J875: -1.019; -3.623; 8.526; -0.834
J115: 7.556; -4.458; 5.400; 3.064
J813: -1.490; -0.093; -0.929; 3.125
J134: -0.350; -1.428; 8.014; -6.670
J694: -3.062; -0.472; -1.016; -5.387
J706: -0.350; -1.428; 8.014; 3.723
J302: -1.490; -0.093; 3.944; -4.615
J79: 8.014; -0.350; -1.428; -5.526
J707: -3.767; 0.302; 3.031; -3.780
which: -1.490; -0.093; -0.929  J813
which: -0.350; -1.428; 8.014; -6.670  J134
which: 0.302; 3.031; -3.780  J707
which: -3.062; -0.472; -1.016  J694

J993: 2.599; -3.590; 0.416; 0.881; -3.054; -0.883; -3.530; 1.983; 4.188; 0.817; 1.157; -0.599; 2.390; 1.257
J902: 6.473; 2.610; 7.101; -3.351; -8.741; -2.137; -2.023; 1.046; -4.072; -1.867; 1.157; -0.599; 2.390; 1.257
J991: -2.139; -2.023; -0.612; -2.007; 6.473; 2.610; 7.100; -3.351; -8.741; -2.137; -2.023; 1.046; -4.072; -1.867
which: 7.100; -3.351  J991
which: 6.473; 2.610; 7.100; -3.351; -8.741; -2.137; -2.023; 1.046; -4.072; -1.867  J991
which: 6.473; 2.610; 7.101; -3.351; -8.741; -2.137; -2.023; 1.046; -4.072; -1.867; 1.157; -0.599; 2.390; 1.257  J902
which: -0.883; -3.530; 1.983; 4.188; 0.817; 1.157; -0.599; 2.390; 1.257  J993
which: 1.046; -4.072; -1.867; 1.157  J902
which: 6.473; 2.610; 7.100; -3.351; -8.741  J991

J249: 2.000; -8.032; 1.356; 3.769; 2.612
J532: 4.955; 1.999; -8.032; 1.356; 3.769
J384: 5.361; 0.306; -8.417; 0.915; 4.001
J752: 5.408; 0.594; -8.369; 2.635; 2.612
J412: 5.361; 0.306; -8.507; 2.786; 2.947
J298: 5.114; 2.097; -8.520; 1.732; 3.479
which: 1.999; -8.032; 1.356; 3.769  J532
which: 5.361; 0.306; -8.507  J412
which: 1.732; 3.479  J298
which: 2.000; -8.032; 1.356; 3.769; 2.612  J249

J258: -6.207; -6.079; -5.793; -4.341
J66: 3.548; -4.691; 6.448; -0.325
J481: -1.562; -6.773; 1.740; -3.337
J231: -6.773; -1.562; 5.977; -1.999
J540: -2.956; 1.557; -4.381; -6.684
J601: -6.672; -5.385; -1.556; 1.014
J689: 3.083; -5.038; 5.977; 0.010
J536: -6.207; -6.079; -1.085; 1.348
J590: -1.562; -6.773; 3.623; -3.337
which: -1.562; -6.773; 3.623; -3.337  J590
which: 3.623; -3.337  J590
which: -6.207; -6.079; -1.085; 1.348  J536
which: 1.557; -4.381  J540
which: -6.079; -5.793; -4.341  J258
which: 3.548; -4.691; 6.448  J66

J193: 3.928; 1.706; -1.980; -1.298
J539: 5.919; 4.875; 0.888; -7.388
J546: 5.690; 1.797; -7.388; 0.888
J479: 4.404; 4.245; 4.300; -0.195
J960: 4.875; 5.919; 2.321; -2.161
J366: 0.282; -2.672; 1.186; -2.711
which: 5.919; 2.321  J960
which: 5.919; 4.875  J539
which: 0.888; -7.388  J539

